Each row has a name. Each piece below is followed by the name of the row it came from, unless a question asks for something else. Each question is about the rows just above it.

zer: [-17   9 -40  47  69]
bom: [-66  42 -62  18 -40]
peruf: [ 17  10 -45  37  64]
Nogu: [ 76 -33 -45 104 -82]
Zimom: [  8  -8  36   7 -45]
zali: [-36 -11 -11  -5 -13]
Put [-62  42 -40 -66  18] back in order: which row is it? : bom
Is [-82 104 -45 -33  76] printed in one of the named rows, side by side and in this order? : no

mov: [ 54 -47 -81  31 -41  31  57 -53  26 -35 -92 -14  16  -4  22   8  45 -44
  32  30 -10 -12  49   1 -30  18 -50   5 -35  33]
peruf: [-81 -14  18 -47  32  22 -35   1 -44  30  16  30  45 -92  26 -30  57 -41
  31  -4 -53 -10  49  33   5  54 -35 -12   8 -50]
gige: [-37  -3 -29  46 -18  30  74 -45 -65 -89   4 -22 -63 -20  -6   6  29  68
 -23 -66 -52   6 -25  27 -43  -3  13   2 -30  18]
dat: [  5  54  30  30  45  18 -92 -53  49 -14  16 -10 -52  31 -81  -4  32 -35
 -30 -41 -12  22  26  57 -50  33   1 -35   8 -44]
Which row holds these entries in another order? [-92 -81 -53 -50 -47 -44 -41 -35 -35 -30 -14 -12 -10  -4   1   5   8  16
  18  22  26  30  30  31  32  33  45  49  54  57] : peruf
Does one of the named rows hold [ 18 -93 -53] side by side, in this order? : no
[-35 -92 -14  16  -4  22   8  45 -44  32  30 -10 -12  49   1 -30  18 -50
   5 -35  33  54 -47 -81  31 -41  31  57 -53  26] is which row reordered? : mov
[-35 -14 -35 -92 -81 -41  18 -47   1  45  22  31  30  54 -44   8  26  30
 -10 -30  32  16 -53  33  57   5  -4 -12 -50  49] is which row reordered? : peruf
[ 30  54 -81  57 -14  31 -44  -4 -30 -50  45   1 -53  33 -41  22  16 -92
 -52   8   5 -10 -12  18 -35  30 -35  32  26  49] is which row reordered? : dat

mov: [ 10   1 -23  -7  -8  12   2 -16]
Nogu: [  3 -16  -3 -33 -36  -8 -20 -92]
Zimom: [-70 -39 -66 -69 -60   3   8 -60]
zikez: [-90 -70 -66 -68 -60   3   8 -38]
bis: [-64 -59 -33 -67 -75 -18  -5 -94]
peruf: [-85 -70 -66 -68 -60   3   8 -38]
dat: [ 10   1 -23  -7  -8  -4   2 -16]
zer: [-66  -7 -67   0  13  -8  -7  45]
Som: [-76 -33 -52 -40 -36 -19 -17 -50]
bom: [-90 -70 -66 -68 -60   3   8  98]
gige: [-57 -46 -56 -44 -58   5  -1  -8]
Go on from [-33 -36  -8 -20] to the end of its row. : [-92]
After [-33 -67 -75 -18], its row goes on with : [ -5 -94]
Among the named rows, does one hold [-7 -8 -4  2] next to each other, in this order? : yes
Put [-68   3   8 -60 -70 -66 -90  98] back in order: which row is it? : bom

dat: [ 77  71  22 -78 100  48 -73  95  42 -49 -75   1]
mov: [ 15   9  64 -27   6   8 -19   4   9   5 -26 -10]
Zimom: [-23 -19 -20  29 -36 -24  21 -31 -13   8  33  -5]
Som: [ 13  15 -42  -6  34  17  -7  31   7 -17 -10  14]
zikez: [ 41  34  -1 -51  99  75 -34  83  35 -28 -81  31]
gige: [-39 -36 -21  40 -43 -18  38 -42 -20  23  34   5]
zer: [-15 -13 -45  18   9  13 -34  84  35   4   4  21]
zali: [ 59  52  32 -66  84  50 -57  78  39 -37 -73   4]
After [-34  83  35], its row goes on with : [-28 -81  31]
Does one of the named rows hold [ 41  34  -1 -52  99] side by side, in this order? : no
Is [-24  21 -31] printed in one of the named rows, side by side and in this order? : yes

gige: [-39 -30 -38  58 -38 -57 -36 -35 -27 -30 -11 -28  75 -48   2 -58  62 -33
 -34  33 -37 -26]
bom: [ -70  -61  -45  -41  112  -74  -56  -45  -85  -72  -63   52   76  -87
  -66  -33 -100  -74   80  -85  -48  -79]
Som: [-34 -39 -11 -28  75 -36 -30 -26 -38 -27 -38  33  58 -57 -34   2 -58 -33
  62 -48 -30 -37]
mov: [-44  17 -67  -1 -28 -14  11  22  -9 -20  26 -40 -54 -58  17 -69  18 -43
 -24  -3  30  19]
Nogu: [ 94   8  56 -14 -21  92  50 -18  76  72  -7  45  28  71   2  48  25  91
  -6  12 -14  37]
dat: [ 33 -28 -34 -38 -36  58 -58 -30 -48 -26 -11  75 -57 -27 -39 -33 -30 -39
 -37   2  62 -34]
zer: [-66  83 -83 -44 -50 -65 -59 102 -33 -58  96 -87 -78 -79  92 -68  45 -57
  27  14 104  50]
Zimom: [-17 -25   2  64 -28 -22  57 -29 -29 -19 -31 -15 -21 -18 -21  23 -36 -19
 -17 -59 -28 -37]
Is [-87 -66] printed in one of the named rows, side by side and in this order? : yes
Is [-38 -37   2] printed in one of the named rows, side by side and in this order? : no
[-58 -57 -48 -39 -38 -38 -37 -36 -34 -34 -33 -30 -30 -28 -27 -26 -11   2
  33  58  62  75] is which row reordered? : Som
Which row holds these entries in another order? [-37  58 -26 -30 -57 -48 -11 -30 -39 -28  75 -36 -27 -58  62 -34 -34 -38
  33   2 -38 -33] : Som

Som: [-26  23   6  -7 -18  23   7  99   3  22  31  31]
peruf: [-30 -26 -10 -24 -11 -19  -5 -12 -12  37   7  -2]
Zimom: [ 23  31  22 -26   7  31   3  -7 -18  99  23   7]
dat: [ -2 -24 -12 -12  37  -5   7 -20 -11 -30 -26 -10]
Go on from [  7 -20] to the end of its row. : [-11 -30 -26 -10]
Is [23  6] printed in one of the named rows, side by side and in this order? : yes
Which row holds these entries in another order? [ 23   7  23  31  22 -26   7  31   3  -7 -18  99] : Zimom
Does one of the named rows hold [-12 -30 -26 -10] side by side, in this order? : no
[ -2   7  37 -12 -12  -5 -19 -11 -24 -10 -26 -30] is which row reordered? : peruf
Does one of the named rows hold [-26 -30] side by side, in this order? : no

